Below is a small trained network, with its code and all its weights. Each question gives an input and a target symbol and asks what happens when units are switched off, that is, made to give their printed mean instead of their output.

import numpy as np


def w(rows, s, z=0):
    codes = np.array(rows[::2]) - 128.0
    scale = np.full(codes.shape[1], s)
    scale[-1] = z or s
    return codes * scale


def f(y):
    return np.maximum(y, 0)


def softmax(a):
    e = np.exp(a - a.max(-1, keepdims=True))
    return e / e.sum(-1, keepdims=True)


def log_softmax(a):
    a = a - a.max(-1, keepdims=True)
    return a - np.log(np.exp(a).sum(-1, keepdims=True))


def net(x, mask):
    ids = ['αβδθμξτω'.index(c) for c in x.split()]
    T = len(ids)
    res = E[ids] + P[:T]
    q, k, v = (res @ M[0].T for M in (Q, K, V))
    z = softmax(np.where(np.tri(T) > 0, q @ k.T / 2**0.5, -1e9)) @ v
    res = res + np.where(mask[0], z, O[0][:, -1]) @ O[0][:, :-1]
    y = f(res @ A[0][:, :-1].T + A[0][:, -1])
    res = res + np.where(mask[1:17], y, B[0][:, -1]) @ B[0][:, :-1]
    return log_softmax(res[-1] @ U[:, :-1].T + U[:, -1])


Q, K, V, O, A, B = {}, {}, {}, {}, {}, {}
E = w([
[250,120,158,167,199,115],'α',
[104,127,48,34,79,180],'β',
[172,174,131,156,23,142],'δ',
[152,124,125,191,81,136],'θ',
[191,107,156,105,127,209],'μ',
[161,20,123,155,144,108],'ξ',
[230,75,40,159,119,106],'τ',
[123,206,174,61,175,128],'ω',
],0.019)
P = w([
[210,175,158,2,157,41],'0',
[137,188,134,55,142,90],'1',
[148,168,135,139,169,88],'2',
[158,164,141,150,140,110],'3',
[117,152,123,124,103,145],'4',
[185,137,149,208,128,127],'5',
[155,127,134,192,96,162],'6',
[180,123,148,205,80,176],'7',
[123,133,116,153,21,226],'8',
],0.0072)
Q[0] = w([
[254,82,41,98,129,195],'head 1',
[224,99,56,136,52,103],'head 1',
],0.02)
K[0] = w([
[146,6,102,180,36,178],'head 1',
[176,122,90,161,137,232],'head 1',
],0.019)
V[0] = w([
[147,212,156,125,108,177],'head 1',
[108,70,248,128,129,147],'head 1',
],0.017)
O[0] = w([
[239,255,159,138,162,181,3],'head 1',
[89,147,14,127,224,170,63],'head 1',
],0.0085,0.0022)
A[0] = w([
[25,107,219,189,145,200,93],'neuron 1',
[55,105,128,170,114,101,99],'neuron 2',
[69,195,101,196,139,187,70],'neuron 3',
[146,145,74,115,188,148,2],'neuron 4',
[140,111,68,105,208,140,90],'neuron 5',
[163,154,72,182,172,111,82],'neuron 6',
[149,199,49,146,121,32,175],'neuron 7',
[90,44,212,108,141,162,22],'neuron 8',
[93,141,199,255,180,142,117],'neuron 9',
[109,90,171,205,179,164,114],'neuron 10',
[124,141,174,8,204,78,157],'neuron 11',
[110,114,142,157,160,108,94],'neuron 12',
[130,136,91,160,115,66,72],'neuron 13',
[106,218,186,144,103,138,49],'neuron 14',
[114,187,159,110,127,162,210],'neuron 15',
[64,154,120,107,85,138,35],'neuron 16',
],0.011,0.0046)
B[0] = w([
[165,90,119,122,112,57,167],'neuron 1',
[187,153,164,117,96,136,229],'neuron 2',
[133,97,102,146,166,19,184],'neuron 3',
[127,127,254,118,90,178,196],'neuron 4',
[210,73,76,83,107,196,239],'neuron 5',
[86,127,111,157,126,47,210],'neuron 6',
[143,165,133,86,182,155,188],'neuron 7',
[67,198,144,164,210,121,251],'neuron 8',
[99,123,82,108,47,195,174],'neuron 9',
[63,173,146,85,143,123,196],'neuron 10',
[143,63,123,230,129,104,196],'neuron 11',
[98,156,129,97,139,130,161],'neuron 12',
[139,129,115,115,75,180,169],'neuron 13',
[119,24,105,151,121,170,226],'neuron 14',
[92,203,127,144,74,145,255],'neuron 15',
[126,148,162,170,209,84,139],'neuron 16',
],0.016,0.0079)
U = w([
[55,143,158,129,169,113,140],'α',
[178,126,90,150,162,90,26],'β',
[177,217,133,97,129,184,105],'δ',
[108,164,105,93,132,142,252],'θ',
[114,206,2,162,114,63,163],'μ',
[70,41,72,95,171,164,205],'ξ',
[127,67,124,99,23,54,53],'τ',
[63,113,60,195,99,152,51],'ω',
],0.0056,0.0046)

Each question gives the input, a string of symbols that net reads in full, and the target symbol t.
The units are the heads (2 rows each of Q, K, V and O) and the neurons (one row each of A and B). Each row of codes is followed by its name. A weight is (code - 128) times the scale printed after its matrix; where a second scale follows, it is the last column's (O, A, B and U).
mask holds one flag per unit, heads first, then neurons. A switched-off unit (its flag False) gives its mean, the last column of its rows in O or B, instead of its output. The means were averaged over made-up inputs and are rounded, as every weight is.
A unit's drop is (log p(t) with every unit on - log p(t) with that unit switched off) / (log p(t) with every unit on - log p(t) with every unit switched off).
The circuit of an input: a set's keep is (log p(t) with only the set's units on - log p(t) with every unit switched off) / (log p(t) with every unit on - log p(t) with every unit switched off). Starting from the 12 units with the biggest drops (on a tie, the unit counted first), units are removed one at a time, each time the one whose removal leaves the highest keep (on an exact tie, the one counted first), for as long as the keep stays at least 0.8.
units of the circuit, in order: the units of the circuit, biggest drop first
unit that matters most: the unit with the biggest drop
k most important neurons: the k neurons with the biggest drops, biggest first
drop when u is switched off: that unit's drop, to one decimal
input μ δ ξ ξ ω, target ω: 2 most important neurons => neuron 14; neuron 11
input μ μ β α α β β α, target τ: units of the circuit, in order => head 1; neuron 8
input α θ α, target μ: units of the circuit, in order => neuron 6; neuron 4
input α α ξ ξ α τ ξ α, target α: 4 most important neurons => neuron 5; neuron 8; neuron 10; neuron 14
input μ δ δ α, target ω: 4 most important neurons => neuron 14; neuron 9; neuron 6; neuron 2
input ω δ μ τ μ β, target α: units of the circuit, in order => head 1; neuron 8; neuron 5; neuron 16
input α ξ μ τ δ τ α θ, target τ: unit that matters most => head 1
input ξ α δ α μ θ, target μ: units of the circuit, in order => head 1; neuron 6
input β δ α ξ β τ α, target α: units of the circuit, in order => head 1; neuron 8
input ω α τ β ξ, target α: units of the circuit, in order => neuron 8; head 1; neuron 5
input ξ μ θ τ α β, target α: units of the circuit, in order => head 1; neuron 8; neuron 16
input μ μ τ ξ, target α: units of the circuit, in order => neuron 8; head 1
input α δ ξ ω μ μ β α δ, target μ: units of the circuit, in order => head 1; neuron 3
input δ τ α θ μ α α τ ω, target ω: units of the circuit, in order => neuron 14; neuron 15; neuron 11; head 1
input α α β, target τ: units of the circuit, in order => head 1
input α τ μ δ, target μ: 2 most important neurons => neuron 3; neuron 6
input μ μ α μ α, target δ: 4 most important neurons => neuron 4; neuron 5; neuron 7; neuron 14
input ω μ β, target δ: 2 most important neurons => neuron 4; neuron 7
input θ μ ω τ β β δ δ, target τ: 2 most important neurons => neuron 8; neuron 14
input μ α α β, target τ: units of the circuit, in order => neuron 8
input ω ξ μ μ ξ β, target ξ: drop when head 1 is switched off => 1.1
input μ μ α θ β δ ξ μ, target ξ: drop when neuron 13 is switched off => 0.0
input μ μ τ, target τ: drop when head 1 is switched off => 1.3
